Below is a small trained network, with its code and all its weights. Each question gives an input and a target symbol and asks what happens when units are switched off, that is, made to give their printed mean instead of their output.

import numpy as np


def w(rows, s, z=0):
    codes = np.array(rows[::2]) - 128.0
    scale = np.full(codes.shape[1], s)
    scale[-1] = z or s
    return codes * scale


def norm(h):
    return h / np.sqrt((h * h).mean(-1, keepdims=True) + 1e-5)


def f(y):
    return np.maximum(y, 0)


def softmax(a):
    e = np.exp(a - a.max(-1, keepdims=True))
    return e / e.sum(-1, keepdims=True)


def log_softmax(a):
    a = a - a.max(-1, keepdims=True)
    return a - np.log(np.exp(a).sum(-1, keepdims=True))


def net(x, mask):
    ids = ['αδηθξσ'.index(c) for c in x.split()]
    T = len(ids)
    res = E[ids] + P[:T]
    u = 0
    for l in range(2):
        r = norm(res)
        for j in range(2):
            rows = slice(2 * j, 2 * j + 2)
            q, k, v = (r @ M[l][rows].T for M in (Q, K, V))
            z = softmax(np.where(np.tri(T) > 0, q @ k.T / 2**0.5, -1e9)) @ v
            o = O[l][rows]
            res = res + np.where(mask[u + j], z, o[:, -1]) @ o[:, :-1]
        u += 2
        y = f(norm(res) @ A[l][:, :-1].T + A[l][:, -1])
        res = res + np.where(mask[u : u + 4], y, B[l][:, -1]) @ B[l][:, :-1]
        u += 4
    return log_softmax(norm(res)[-1] @ U[:, :-1].T + U[:, -1])


Q, K, V, O, A, B = {}, {}, {}, {}, {}, {}
E = w([
[195,149,118,156,21,156,124,79,174],'α',
[36,224,125,48,138,122,98,99,56],'δ',
[117,221,62,136,119,96,181,147,239],'η',
[160,208,123,143,101,100,175,44,176],'θ',
[207,253,52,104,107,109,140,206,83],'ξ',
[161,248,103,153,38,181,215,102,163],'σ',
],0.00062)
P = w([
[90,6,177,91,199,135,148,157,148],'0',
[162,133,254,132,76,185,118,240,155],'1',
[108,124,85,180,119,251,105,135,139],'2',
[121,121,62,68,171,81,134,51,134],'3',
[172,114,232,115,84,159,82,219,127],'4',
[78,101,93,217,109,191,85,141,127],'5',
[115,110,74,81,151,71,116,49,107],'6',
[178,94,217,125,97,142,66,206,101],'7',
[76,71,102,229,112,128,64,162,120],'8',
[116,99,85,87,149,46,106,58,79],'9',
],0.00083)
Q[0] = w([
[174,123,206,125,130,101,105,176,125],'0.h0',
[132,116,72,133,131,133,152,66,143],'0.h0',
[102,135,48,114,118,92,146,1,148],'0.h1',
[82,95,145,210,137,203,128,153,155],'0.h1',
],0.0063)
K[0] = w([
[103,25,139,83,211,140,185,151,158],'0.h0',
[193,214,102,103,71,110,114,114,109],'0.h0',
[117,196,95,147,87,98,2,161,33],'0.h1',
[117,139,156,170,67,191,149,94,241],'0.h1',
],0.0048)
V[0] = w([
[217,175,89,134,146,139,218,206,175],'0.h0',
[62,95,126,100,196,93,169,164,179],'0.h0',
[4,163,182,84,157,174,144,104,42],'0.h1',
[74,79,239,172,166,110,136,19,163],'0.h1',
],0.0017)
O[0] = w([
[128,102,129,163,88,15,149,34,70,255],'0.h0',
[127,102,16,113,79,156,180,91,154,163],'0.h0',
[82,155,170,207,128,52,52,128,122,157],'0.h1',
[157,253,90,124,199,115,124,26,129,94],'0.h1',
],0.0019,0.00049)
A[0] = w([
[136,189,128,174,87,97,224,152,202,150],'0.n0',
[162,4,134,21,143,89,175,140,174,97],'0.n1',
[70,115,92,213,128,130,96,190,118,2],'0.n2',
[210,187,228,214,78,132,101,106,103,152],'0.n3',
],0.0016,0.00054)
B[0] = w([
[88,31,135,79,95,94,80,89,54,217],'0.n0',
[90,207,250,205,174,138,169,232,68,177],'0.n1',
[204,48,45,126,154,204,132,38,82,178],'0.n2',
[31,120,104,127,245,30,98,178,176,247],'0.n3',
],0.0014,0.0015)
Q[1] = w([
[36,85,77,240,106,141,110,103,129],'1.h0',
[155,201,150,39,178,122,108,113,69],'1.h0',
[69,50,104,252,177,206,87,108,122],'1.h1',
[108,132,77,163,143,61,223,84,74],'1.h1',
],0.0036)
K[1] = w([
[120,42,134,215,123,60,122,81,122],'1.h0',
[138,252,141,27,158,115,148,107,106],'1.h0',
[205,155,124,119,107,112,3,208,73],'1.h1',
[1,119,26,152,164,80,62,69,59],'1.h1',
],0.0034)
V[1] = w([
[86,157,164,77,149,170,51,70,126],'1.h0',
[88,61,127,155,208,157,66,140,102],'1.h0',
[27,161,204,28,200,198,180,58,30],'1.h1',
[191,250,83,160,76,78,116,188,51],'1.h1',
],0.0013)
O[1] = w([
[94,150,79,158,75,145,197,158,166,196],'1.h0',
[113,121,135,98,28,27,152,145,98,165],'1.h0',
[255,20,217,137,155,83,106,43,57,227],'1.h1',
[180,170,9,201,201,221,173,127,136,1],'1.h1',
],0.0015,0.00035)
A[1] = w([
[107,72,185,202,67,107,171,227,10,1],'1.n0',
[155,61,115,99,231,69,249,77,145,39],'1.n1',
[77,128,177,191,151,196,124,90,92,3],'1.n2',
[226,72,227,65,226,236,50,127,114,25],'1.n3',
],0.0016,0.00069)
B[1] = w([
[168,169,163,168,181,146,238,116,151,255],'1.n0',
[117,148,100,146,105,195,94,211,146,195],'1.n1',
[178,82,159,102,145,90,136,181,148,157],'1.n2',
[197,4,149,158,190,152,42,140,122,225],'1.n3',
],0.0027,0.00094)
U = w([
[57,134,155,120,144,7,66,89,106,248],'α',
[173,240,32,146,202,196,120,56,152,2],'δ',
[160,150,199,169,159,114,253,151,120,197],'η',
[34,151,109,118,89,205,103,246,194,162],'θ',
[207,47,170,123,198,175,49,150,119,65],'ξ',
[154,73,86,78,2,157,165,52,66,36],'σ',
],0.0043,0.00057)

Each question gives the input, a string of symbols that net reads in full, and the target symbol t.
The units are the heads (2 rows each of Q, K, V and O) and the neurons (one row each of A and B). Each row of codes is followed by its name. A weight is (code - 128) times the scale printed after its matrix; where a second scale follows, it is the last column's (O, A, B and U).
mask holds one flag per unit, layer by layer, with each layer's heads first. A switched-off unit (its flag False) gives its mean, the last column of its rows in O or B, instead of its output. The means were averaged over made-up inputs and are rounded, as every weight is.
A unit's drop is (log p(t) with every unit on - log p(t) with that unit switched off) / (log p(t) with every unit on - log p(t) with every unit switched off).
The circuit of an input: a set's keep is (log p(t) with only the set's units on - log p(t) with every unit switched off) / (log p(t) with every unit on - log p(t) with every unit switched off). Starting from all 12 units, units are removed one at a time, each time the one whose removal leaves the highest keep (on an exact tie, the one counted first), for as long as the keep stays at least 0.8.
circuit, biggest first: the units of the circuit, biggest drop first
top k neurons: the k neurons with the biggest drops, biggest first
top k neurons in layer l: the k neurons of layer l with the biggest drops, biggest first
input ξ α δ α, target α: circuit, biggest first	(0.h1 1.n3)
input η σ σ α α α θ, target δ: top 4 neurons	(1.n1 1.n3 0.n3 0.n0)
input α ξ θ θ δ ξ θ, target η: circuit, biggest first	(0.h1 1.n0 0.n1)
input θ η α θ θ η α σ, target δ: circuit, biggest first	(0.h1 0.h0)
input α α θ σ, target σ: top 2 neurons	(1.n1 1.n0)
input α σ δ α, target α: circuit, biggest first	(0.h1)
input δ θ α θ ξ, target θ: circuit, biggest first	(0.h0 1.h1)
input δ η α η ξ η θ, target η: circuit, biggest first	(0.h1 0.n1 1.n0)
input α θ ξ η, target η: top 2 neurons	(0.n1 1.n0)
input α θ α σ η θ θ, target δ: top 3 neurons	(1.n1 0.n0 1.n3)
input α σ η η, target θ: circuit, biggest first	(1.n1 0.h1)
input α η σ α σ, target ξ: circuit, biggest first	(0.h1 1.n3 1.h0)
input α α σ, target η: top 2 neurons in layer 0	(0.n0 0.n3)
input η η α θ δ, target σ: circuit, biggest first	(0.h0)
input η η θ δ ξ α η, target η: top 3 neurons	(0.n1 1.n0 0.n3)
input δ η θ η σ ξ α θ, target θ: circuit, biggest first	(1.h1 0.h0)
input δ σ α σ ξ, target θ: circuit, biggest first	(0.h0 0.h1 1.h1)
input η η α σ, target σ: top 2 neurons in layer 1	(1.n0 1.n1)
input α α η α, target ξ: top 2 neurons in layer 0	(0.n1 0.n3)
input δ α α σ σ θ, target α: top 2 neurons	(0.n3 0.n1)
input α α η η, target θ: top 3 neurons	(1.n1 0.n1 0.n3)
input δ δ α η σ ξ σ, target η: top neuron	(1.n0)
input σ α δ α η, target α: top 2 neurons in layer 0	(0.n0 0.n3)
input δ σ θ, target α: top 2 neurons in layer 0	(0.n3 0.n1)
input δ α α α δ α α α δ, target θ: top 2 neurons in layer 0	(0.n1 0.n0)
input σ η δ σ δ η α σ, target α: top 3 neurons in layer 0	(0.n3 0.n1 0.n0)
